Moves between elements:
from | z m y
q978 | q57 q185 q184
q185 | q978 q283 q430
q111 | q903 q17 q44
q936 | q692 q537 q967
q313 | q283 q85 q721
q430 | q184 q734 q449
q475 | q839 q967 q935
q780 | q508 q217 q903
q283 | q185 q313 q734
q721 | q734 q57 q594
q417 | q537 q421 q50
q933 | q218 q697 q959
q50 | q119 q703 q217
q853 | q594 q184 q417
q935 | q17 q508 q933
q594 | q737 q853 q537
q959 | q97 q34 q283
q839 | q217 q475 q17
q508 | q935 q780 q697
q85 | q313 q178 q57
q697 | q933 q903 q34
q17 | q111 q935 q218
q737 | q449 q594 q936
q34 | q959 q196 q313
q734 | q430 q721 q737
q903 | q697 q111 q196
q449 | q421 q737 q692
q57 | q721 q978 q853
q119 | q967 q50 q780
q178 | q85 q97 q978
q184 | q853 q430 q421
q97 | q178 q959 q185
q218 | q44 q933 q97
q421 | q417 q449 q703
q703 | q50 q692 q839
q537 | q936 q417 q119
q217 | q780 q839 q111
q196 | q34 q44 q85
q44 | q196 q218 q178
q692 | q703 q936 q475
q967 | q475 q119 q508

The rows follow the links: the fewer symbols apart two elements are, the more alike their rows tend to be.

Each row is also shifted at random along 2 hidden directions that mean nothing.

Rows with their elements:
 565  -203  -130  -323   298   162  -121   -93   219   -41   309    -2   -91    16    91   -25     3   418  -253    99   -64    -5    -1  -160    41   -36   103   -28 -> q217
-1111   -189   -167    437    118     13    -85    200   -162    265    109    120    176    -12   -174    261     39    233   -204    138    176      6    361     60     47    303   -151    -43 -> q692
-203  -216  -137   -42   229   165   -92  -131    92   403   228    28    -3   199   -19    42  -129   402  -232   525    68    65   548   -42   211   204   180   162 -> q839
 165   166   134  -389   -92  -103    39  -172   119  -463  -191  -178  -193  -159   166  -123    13  -135   114  -385  -258   -57  -527   -38  -130  -359   -32   -77 -> q34
 560   -50   -45   269    82   -54   -85   288  -112  -104   106   127   150  -179   -61   161   235   -69   -37  -299   203   -76  -196    27  -162    99  -229  -255 -> q449
 -31  -132  -128   335    85     7  -109   241  -138    81   158   136   170   -89  -115   203   137    55   -96   -94   212   -74    47    60   -82   223  -176  -198 -> q417
-361   239   161    92  -311   -74   174   -95   -96   205  -324    17   -30   119    42  -120  -198  -374   305   282    27   107   279   137   118   -18   122   256 -> q313
-867    96    59  -283   -38   -92    43  -180    70  -334  -193  -160  -154  -109    55   -67   -59    11   -20  -308  -287   -63  -370   -30  -109  -233   -28    14 -> q218
  13  -198  -152   141   214    55  -113   134   -32    67   280    92   134   -53  -100   164   121   311  -215   -48    98    -9    97   -46   -22   203  -104  -133 -> q703
 591  -112   -90  -467   211   147   -55  -228   292   -72   175  -115  -189    72   141  -140   -41   348  -167   110  -194    45   -89  -141    61  -132   183    60 -> q17
 184    78    41   407  -187   -49    39   193  -186   318   -99   164   129    89  -100    93   -18  -295   200   209   217    57   368   147    60   183    -3    82 -> q184
 505   232   130     0  -259   -95   112    50   -63  -121  -207    -9   -27   -12    67  -102    32  -414   290  -136   -15     1  -234    82   -30  -156   -18     0 -> q185
 543   146    39   219  -139   -83    27   249  -131  -155   -70    51    95  -149   -40    68   140  -306   171  -310   105   -67  -249    53  -121    -1  -209  -186 -> q430

The symbols that take the first to the second take the third to the fourth, perhaps in another order. What is the fourth?
Answers are names.
A  466    96   108  -461   -29    60    51  -278   194  -138   -71  -144  -198    76   156  -233  -119   -23    95    92  -247    58  -135   -99    29  -262   200   160
B -360   128   127  -247  -159    -2    87  -252    67    -2  -181  -116  -145   109    98  -184  -153  -108   110   154  -194    50    43    12    93  -192   159   192
C  267   150   154  -164  -228   109   191  -309   126   478  -215    -4  -157   369    94  -320  -383  -224   300   770   -51   230   606    13   353   -49   449   470
D q97

A -356  -179  -150   339   119     5   -91   247  -162   103   147   108   182   -91  -141   226   127   106  -122   -81   206   -50    87    36   -94   274  -174  -162
B  508  -187  -110  -261   271   178  -114  -140   239   137   313    46   -57   135    59   -71   -52   431  -240   288   -33    75   196  -141   127    50   170    94
C -254   239   181   -62  -244  -139    92   -73   -89  -229  -300   -81   -61   -65    42   -95   -16  -357   199  -231  -109   -30  -279    48   -71  -194   -66    -3
D q184

A -196  -190  -110  -144   273   121  -100   -90   130    19   226   -32   -41    29     4    -4   -32   414  -281   162   -31   -36   116   -85    34    55    89    28
B  371   121   100  -381   -45    81   109  -299   190    14   -85  -112  -224   167   168  -249  -156   -50    86   234  -195    86    95   -77   115  -212   256   235
C  621  -256  -159  -114   292   167  -119   -46   154   124   349    65   -25    73    13    34    11   410  -231   189    54    -2   161  -114    47   110    72   -14
D q697

A   97    49     5   360  -122  -107    -5   262  -234     0   -52    87   141   -99  -125   141   125  -239   105  -183   166   -92   -66    82  -113   107  -200  -177
B -153   -21  -109   364    24   -65   -43   306  -194  -136    67    94   161  -219  -128   242   237   -68   -72  -405   179   -85  -242    91  -201   125  -318  -285
C  396   209   149  -125  -241     3   125  -180    50   224  -238   -23  -139   228    93  -245  -231  -268   300   352   -71   136   264    49   182  -140   241   308
D q283

A  187   -51   -13  -389   140    96   -23  -247   222    -6    83   -96  -182   138   109  -173  -119   286  -111   178  -176    67    60  -116   107  -144   203   109
B -510    58    52  -415    65   -54   -12  -181   131  -458   -80  -200  -118  -159   104   -79    37   159  -114  -390  -262  -103  -510  -119  -151  -272   -80   -90
C -118  -202  -127   378   103   104   -72   119   -94   494   190   181   145   168  -141   157   -53   164   -93   473   235    97   644    42   189   379    48   109
D q703

A  832   180   102    59  -153  -140    61   171  -118  -212  -105    30    35  -146    36   -27   136  -359   233  -348    81   -55  -325    29  -131   -96  -173  -149
B   52   158   150   286  -302   -96   139    90  -143   241  -234    39    45    97   -11     0   -65  -421   286   197   136    70   265   140    65    57    55   149
C -570   215   180   190  -328   -87   157   -12  -148   137  -330    -2    -9    64   -24   -54  -107  -425   270   150    -5    55   178   115    78   -34    23   177
D q313

A 1043   189   115   -38  -184   -72    65    32   -51  -180  -144    -3   -61   -69    80  -107    53  -385   278  -202    14   -23  -299    30   -76  -185   -65   -78
B  420   -94   -85   331    54    43   -61   235  -119   232   144   180   149    23  -133   138    76    -3     4   126   246    23   245    59    39   225   -52   -42
C  614  -160   -80  -504   285    91  -148  -185   238  -369   226  -122  -160   -94   139  -111    69   361  -244  -226  -199   -70  -398  -201   -75  -192    31  -123
D q959

A  243    33   -29   291   -16  -125   -28   267  -198  -129    10    87   190  -171   -73   167   249  -181    32  -377   177   -75  -269    69  -174   100  -266  -260
B -110  -120  -130   391    42    38   -33   217  -145   276   130   162   188     1  -147   161    79    36   -64   175   251    11   303    65    22   296  -100   -61
C -401  -226  -110  -117   193   122   -84  -143   144   191   157   -13   -56   135    25   -12  -124   382  -219   341   -40    32   345   -42   150   101   146   150
D q111

A  278   216   153    12  -272   -78   128   -46   -53    73  -243     9   -31    69    27  -138   -88  -407   269   107     5    67    56    99    66  -111    73   119
B  972  -166  -137   117   213   135  -116   121    16   301   322   156   101    91   -49    84    58   196  -102   272   216    60   344   -25   109   227    34   -14
C   21    11   -69   325    16  -102   -54   321  -187  -133    30    83   201  -212  -121   187   234   -88    23  -381   178  -119  -219    52  -178   141  -299  -268
D q508

A -354   121   105  -283  -123   -55    67  -206    70  -218  -190  -154  -191    22    79  -116  -104   -88   105   -60  -202    44  -184   -10    -3  -268    92   102
B   22   193   142  -121  -216   -36   117  -151    52    56  -251   -77  -131   118    76  -211  -174  -254   229   200  -103    72   119    25    97  -120   174   228
C -278  -270  -152   149   223   143   -79   -12     1   385   255   142    86   148   -93   118   -51   318  -210   444   117    57   499   -60   168   254   117   106
D q839

A -146  -199  -114  -234   266    83  -104  -127   151   -85   232   -79   -78    -5    40    10    29   421  -232    -7   -87   -23   -51  -130   -47   -18    42   -43
B -205  -240  -142  -108   290    99   -96   -47    88    61   256    -4   -12    35    -7    49    27   403  -291    85   -59    -6   114   -92    55    94    27   -34
C  471    -8    54  -448    21    77    18  -309   218   -55   -27  -106  -219   159   144  -205  -117   105    13   185  -231    76    13   -93   131  -193   203   158
D q903

A -535  -171   -85  -171   259    62  -101  -117    91   -72   152   -92   -28    -1    20    58   -14   366  -267     2  -106   -24     2   -96   -11    30    13   -32
B   57    -9    11  -447   169    28   -26  -218   221  -336    27  -144  -168   -20   146  -130    11   215  -144  -228  -285   -83  -368  -128   -76  -228    67   -31
C -390  -188  -156  -113   292   -19  -175    58    23  -360   239   -73    64  -245   -36   172   214   392  -364  -483   -70  -193  -474  -120  -213   -20  -221  -326
D q935

A   92   196   141   -27  -307   -52   150   -88   -59    40  -255   -22   -65    81    34  -146  -118  -381   251   125   -43    70    66    89    59  -134    97   162
B -498   179    95   369  -292  -146    72   173  -237    18  -268    48   110   -62   -87    91    28  -405   203  -170   132   -22   -31   132   -55    53  -176   -28
C  567   133    62   216  -202   -74    65   131  -130    37  -124    77    75   -25   -26   -11    25  -353   205   -46   129   -14     8    94   -47    32   -40   -29
D q737

A -158   133   142  -297   -86   -53    90  -213   112  -246  -188  -166  -142   -24   138  -140   -74   -78    78  -153  -221   -35  -265   -47     2  -295    74    51
B  391   227   139  -267  -177  -130   103   -90    28  -355  -240   -97  -148  -123   108  -158    19  -271   172  -326  -187   -84  -480    -2  -126  -306   -22   -68
C  214  -148  -107  -373   273    94  -115  -135   219   -91   185   -51   -97    14    90   -80   -20   395  -204    41  -169    -7   -67  -126    31   -75    96    -9
D q903

A -885   109    76   597  -277   -65   116   206  -319   435  -228   136   182   125  -180    94  -105  -323   205   326   261    90   501   216    96   249   -22   153
B -203    35    -2   446  -125  -100    17   255  -241   113   -75   119   162   -43  -137   142    98  -236   111   -90   207   -23    76   122   -65   142  -204  -129
C -129  -198  -152   123   246    52  -129   138   -15    54   249    49   124   -18   -58   149   112   298  -250     2    80   -33    63   -39   -33   203   -98  -149
D q967

A  297  -213  -159  -205   305    85  -160     6   124  -137   320   -17   -11   -52     4    63   129   425  -305  -103   -17   -46  -169  -170   -59    30   -37  -147
B  458  -172   -78  -382   207   187   -35  -231   274   122   191   -46  -159   197   112  -137  -114   364  -159   403  -130    76   249  -103   161   -34   229   144
C  498   119    66  -411   -46    71    70  -259   219  -184   -67  -133  -210    51   174  -253  -124     3    89    65  -225    46  -143   -98    70  -252   191   146
D q178

A -239   -74   -53   470   -47   -24   -21   255  -214   220    40   167   194   -38  -175   188    94   -83    15    59   263     4   226    87   -14   282  -136   -93
B  777   -19   -26   285   -70    -1   -21   201  -117   195    65   164   117    -4   -54    55    76  -146   126    84   241    10   175    22    17   153   -29   -32
C -502    61    83  -221   -58    62    98  -251   149   143  -165   -71  -171   218    57  -178  -240    17    61   381  -190   106   277   -34   160   -90   274   294
D q697

